Below is a small trained network, with its code and all its weights. Each question gives an input and a class and asks what happens when units are switched off, that is, made to give their printed mean instead of their output.

import numpy as np


def w(rows, s, z=0):
    codes = np.array(rows[::2]) - 128.0
    scale = np.full(codes.shape[1], s)
    scale[-1] = z or s
    return codes * scale


def norm(h):
    return h / np.sqrt((h * h).mean(-1, keepdims=True) + 1e-5)


def f(y):
    return np.maximum(y, 0)


def log_softmax(a):
    a = a - a.max(-1, keepdims=True)
    return a - np.log(np.exp(a).sum(-1, keepdims=True))


def net(x, mask):
    res = np.array(x, float).reshape(1, 4) / 4 @ E
    u = 0
    for l in range(4):
        y = f(norm(res) @ A[l][:, :-1].T + A[l][:, -1])
        res = res + np.where(mask[u : u + 6], y, B[l][:, -1]) @ B[l][:, :-1]
        u += 6
    return log_softmax(norm(res)[-1] @ U[:, :-1].T + U[:, -1])


A, B = {}, {}
E = w([
[191,153,55,164,114,118,121,87,146,164,124,198],'x0',
[62,205,107,121,92,3,80,143,157,144,110,146],'x1',
[151,163,53,180,136,81,101,240,130,147,86,127],'x2',
[180,114,101,65,142,166,105,162,132,129,108,151],'x3',
],0.0028)
A[0] = w([
[169,119,126,104,130,210,128,29,133,131,128,155,56],'0.n1',
[150,147,51,142,133,9,122,139,129,126,125,160,141],'0.n2',
[97,140,126,202,129,38,135,42,128,120,133,132,107],'0.n3',
[178,124,47,174,126,179,130,157,123,132,119,145,64],'0.n4',
[95,120,180,152,134,134,123,150,133,116,134,96,8],'0.n5',
[119,126,117,160,135,74,135,179,126,134,112,100,60],'0.n6',
],0.011,0.0015)
B[0] = w([
[23,72,70,167,141,210,170,111,109,31,161,108,217],'0.n1',
[74,140,11,146,75,123,136,178,189,169,47,118,253],'0.n2',
[126,132,253,105,92,71,92,93,204,219,187,181,227],'0.n3',
[238,164,175,161,184,92,89,204,188,146,131,102,229],'0.n4',
[117,129,149,134,119,115,226,67,75,153,113,89,173],'0.n5',
[50,130,144,123,138,114,91,146,52,58,166,142,189],'0.n6',
],0.0063,0.011)
A[1] = w([
[159,82,126,222,157,220,88,150,157,66,182,98,81],'1.n1',
[131,85,44,84,104,237,122,20,86,75,160,216,6],'1.n2',
[132,96,147,5,142,175,190,143,51,87,73,62,112],'1.n3',
[249,82,147,198,170,209,172,132,118,140,133,100,50],'1.n4',
[187,93,123,17,176,227,117,139,164,46,146,129,124],'1.n5',
[254,98,168,102,151,161,64,63,97,120,176,176,2],'1.n6',
],0.0081,0.00085)
B[1] = w([
[150,142,139,74,161,152,218,139,163,86,164,193,253],'1.n1',
[104,114,116,212,1,154,90,147,65,181,125,36,198],'1.n2',
[169,63,91,88,174,126,130,95,155,177,51,109,202],'1.n3',
[183,174,88,94,127,102,117,124,122,156,136,157,215],'1.n4',
[108,170,189,157,142,58,103,120,83,130,212,146,194],'1.n5',
[110,169,110,98,132,108,131,92,40,143,173,158,141],'1.n6',
],0.0077)
A[2] = w([
[98,132,137,139,142,169,116,254,110,41,138,92,169],'2.n1',
[186,146,223,115,147,161,169,135,33,106,135,78,68],'2.n2',
[24,71,199,159,158,186,232,62,44,32,140,66,83],'2.n3',
[142,160,128,133,137,109,9,228,145,121,152,162,79],'2.n4',
[113,141,157,97,182,105,152,119,130,54,205,202,2],'2.n5',
[18,127,128,71,50,144,76,107,107,73,123,128,6],'2.n6',
],0.0078,0.00089)
B[2] = w([
[91,72,219,102,155,96,88,129,96,156,151,159,184],'2.n1',
[119,128,56,120,146,154,159,69,71,93,228,155,174],'2.n2',
[204,64,93,163,21,254,214,99,113,185,207,58,255],'2.n3',
[64,58,165,117,124,204,135,66,37,43,103,109,221],'2.n4',
[46,179,125,25,122,82,137,118,99,111,105,182,185],'2.n5',
[211,186,15,149,188,103,80,105,130,154,56,185,190],'2.n6',
],0.0059,0.0088)
A[3] = w([
[97,147,93,166,50,135,67,135,208,101,78,41,55],'3.n1',
[176,147,131,159,214,144,65,180,94,2,104,91,59],'3.n2',
[215,182,251,141,99,137,170,85,95,94,130,69,10],'3.n3',
[7,144,68,163,117,148,134,168,255,41,134,174,51],'3.n4',
[181,142,231,205,119,145,162,86,185,118,120,50,73],'3.n5',
[122,187,195,118,84,50,122,27,134,138,125,94,88],'3.n6',
],0.0078,0.0013)
B[3] = w([
[82,140,90,146,143,136,114,76,80,113,116,169,228],'3.n1',
[120,129,183,141,71,148,178,125,215,118,121,105,190],'3.n2',
[79,102,51,137,137,137,110,140,113,114,140,136,176],'3.n3',
[159,164,97,99,172,105,127,128,2,98,161,119,254],'3.n4',
[94,128,112,114,109,125,143,151,74,104,127,129,175],'3.n5',
[180,133,152,191,110,170,88,109,195,163,117,142,203],'3.n6',
],0.0082,0.0067)
U = w([
[187,160,169,150,143,139,143,223,231,80,80,115,110],'0',
[54,76,220,124,139,125,89,182,111,65,97,111,106],'1',
[170,181,140,48,207,121,187,159,111,63,210,194,140],'2',
[193,62,104,61,195,116,139,99,131,180,59,77,102],'3',
[119,155,195,161,85,97,69,69,219,221,148,181,151],'4',
[49,182,1,171,133,83,54,151,49,122,59,157,155],'5',
[133,51,80,157,69,224,198,77,77,154,200,67,165],'6',
[152,127,134,120,139,104,63,137,159,102,150,46,3],'7',
],0.0077,0.0063)

Each question gives the input, the list of numbers given to net, and the class t.
The units are the neurons (one row each of A and B). Each row of codes is followed by its name. A weight is (code - 128) times the scale printed after its matrix; where a second scale follows, it is the last column's (A, B and U).
mask holds one flag per neuron, layer by layer. A switched-off neuron (its flag False) gives its mean, the last column of its row in B, instead of its output. The means were averaged over made-up inputs and are rounded, as every weight is.
A unit's drop is (log p(t) with every unit on - log p(t) with that unit switched off) / (log p(t) with every unit on - log p(t) with every unit switched off).
The circuit of an input: a set's keep is (log p(t) with only the set's units on - log p(t) with every unit switched off) / (log p(t) with every unit on - log p(t) with every unit switched off). Starting from the 12 units with the biggest drops (on a tie, the unit counted first), units are removed one at a time, each time the one whose removal leaves the highest keep (on an exact tie, the one counted first), for as long as the keep stays at least 0.8.
circuit, biggest first: the units of the circuit, biggest drop first
most important unit: the unit with the biggest drop
top k neurons: the k neurons with the biggest drops, biggest first
k most important neurons of layer l: the k neurons of layer l with the biggest drops, biggest first
drop of u: that unit's drop, to one decimal
input [-2,-2,0,-7], class 4: circuit, biggest first => [0.n3]
input [-4,7,-7,7], class 3: top 3 neurons => [0.n4, 0.n3, 0.n1]
input [3,0,8,5], class 5: top 3 neurons => [0.n2, 3.n1, 1.n1]
input [-8,7,-6,7], class 3: top 2 neurons => [1.n3, 0.n3]
input [-6,6,-5,7], class 3: top 2 neurons => [0.n3, 1.n3]
input [-5,0,7,-4], class 5: circuit, biggest first => [2.n6, 1.n1, 0.n4]
input [-3,1,5,0], class 5: top 2 neurons => [0.n2, 0.n4]
input [8,4,-5,-2], class 4: top 4 neurons => [0.n3, 0.n6, 3.n6, 2.n4]
input [3,0,7,7], class 1: top 3 neurons => [0.n4, 2.n4, 3.n2]
input [2,-6,0,2], class 2: top 2 neurons => [0.n4, 1.n1]
input [-1,-3,6,3], class 2: 3 most important neurons of layer 1 => [1.n2, 1.n1, 1.n3]
input [6,-6,7,6], class 0: top 2 neurons => [0.n4, 3.n2]
input [8,-3,-2,-8], class 2: top 3 neurons => [0.n1, 0.n3, 1.n2]
input [4,0,4,-5], class 5: most important unit => 0.n2
input [-2,-1,-3,-8], class 4: top 2 neurons => [0.n3, 0.n1]
input [-3,2,1,7], class 1: 2 most important neurons of layer 1 => [1.n1, 1.n2]
input [7,2,0,4], class 5: drop of 0.n2 => 2.3
input [7,2,-1,-3], class 4: drop of 3.n6 => 0.1
input [-4,-4,5,8], class 2: drop of 0.n2 => 0.9
input [7,-2,5,-7], class 5: most important unit => 0.n2
input [5,-7,7,-6], class 0: 2 most important neurons of layer 0 => [0.n4, 0.n1]
